Below is a small trained network, with its code and all its weights. Each question gives an input and a class and asks what happens when units are switched off, that is, made to give their printed mean instead of their output.

import numpy as np


def w(rows, s, z=0):
    codes = np.array(rows[::2]) - 128.0
    scale = np.full(codes.shape[1], s)
    scale[-1] = z or s
    return codes * scale


def f(y):
    return np.maximum(y, 0)


def log_softmax(a):
    a = a - a.max(-1, keepdims=True)
    return a - np.log(np.exp(a).sum(-1, keepdims=True))


def net(x, mask):
    res = np.array(x, float).reshape(1, 2) / 4 @ E
    y = f(res @ A[0][:, :-1].T + A[0][:, -1])
    res = res + np.where(mask, y, B[0][:, -1]) @ B[0][:, :-1]
    return log_softmax(res[-1] @ U[:, :-1].T + U[:, -1])


A, B = {}, {}
E = w([
[2,213,146,96,40,211,26,166,55,144,64],'x0',
[116,17,43,216,190,208,117,201,94,40,49],'x1',
],0.0068)
A[0] = w([
[194,144,145,106,135,14,193,9,195,172,244,215],'neuron 1',
[70,222,160,54,2,149,42,144,73,164,100,195],'neuron 2',
[145,59,41,188,156,165,123,155,94,73,77,220],'neuron 3',
[97,132,79,139,133,228,74,194,74,118,58,212],'neuron 4',
[65,141,112,136,120,213,73,190,32,92,67,169],'neuron 5',
[94,124,86,147,132,183,113,228,105,86,55,132],'neuron 6',
[182,86,64,206,209,106,175,171,159,62,105,218],'neuron 7',
[136,204,231,29,90,90,130,60,141,231,154,253],'neuron 8',
],0.0068,0.0038)
B[0] = w([
[139,166,205,81,122,26,56,55,250,41,254,252],'neuron 1',
[57,242,64,85,99,153,155,43,162,118,172,239],'neuron 2',
[166,77,162,239,155,147,162,188,120,119,103,217],'neuron 3',
[117,118,153,152,76,133,174,153,48,215,55,213],'neuron 4',
[55,166,176,130,45,132,178,142,75,233,83,214],'neuron 5',
[111,115,142,172,86,109,146,179,58,189,69,193],'neuron 6',
[231,66,92,190,192,146,134,172,170,111,145,215],'neuron 7',
[138,208,68,26,56,141,92,16,188,96,131,252],'neuron 8',
],0.0073,0.012)
U = w([
[191,100,130,145,200,110,119,112,180,45,189,252],'0',
[181,91,39,163,188,186,148,161,119,65,110,123],'1',
[66,160,198,147,107,132,157,143,80,166,111,58],'2',
[87,176,73,67,105,201,146,74,114,139,120,183],'3',
[152,65,209,168,126,119,121,185,78,160,90,92],'4',
[139,163,135,69,119,62,3,53,194,31,192,42],'5',
],0.0068,0.0025)

Each question gives the input, the list of numbers given to net, and the class t.
The units are the neurons (one row each of A and B). Each row of codes is followed by its name. A weight is (code - 128) times the scale printed after its matrix; where a second scale follows, it is the last column's (A, B and U).
mask holds one flag per neuron, in row order. A switched-off neuron (its flag False) gives its mean, the last column of its row in B, instead of its output. The means were averaged over made-up inputs and are rounded, as every weight is.
A unit's drop is (log p(t) with every unit on - log p(t) with that unit switched off) / (log p(t) with every unit on - log p(t) with every unit switched off).
The circuit of an input: a set's keep is (log p(t) with only the set's units on - log p(t) with every unit switched off) / (log p(t) with every unit on - log p(t) with every unit switched off). Starting from all 8 units, units are removed one at a time, each time the one whose removal leaves the highest keep (on an exact tie, the one counted first), for as long as the keep stays at least 0.8.
circuit, biggest first: the units of the circuit, biggest drop first
top k neurons: the k neurons with the biggest drops, biggest first
drop of u: that unit's drop, to one decimal
input [-8,7], class 1: top 4 neurons : neuron 1; neuron 3; neuron 7; neuron 8
input [7,8], class 2: circuit, biggest first : neuron 5
input [5,1], class 2: circuit, biggest first : neuron 8; neuron 5
input [7,2], class 2: circuit, biggest first : neuron 8; neuron 5
input [-3,4], class 1: circuit, biggest first : neuron 1; neuron 7
input [-3,0], class 0: circuit, biggest first : neuron 8; neuron 5
input [-4,6], class 1: top 3 neurons : neuron 7; neuron 1; neuron 5
input [5,8], class 4: top 2 neurons : neuron 3; neuron 8
input [4,4], class 2: top 2 neurons : neuron 5; neuron 7
input [-3,6], class 1: drop of neuron 5 : 0.2
input [3,5], class 4: drop of neuron 3 : 0.1
input [6,4], class 2: drop of neuron 7 : 0.0
input [-2,2], class 1: drop of neuron 1 : 0.6
input [6,7], class 2: circuit, biggest first : neuron 5
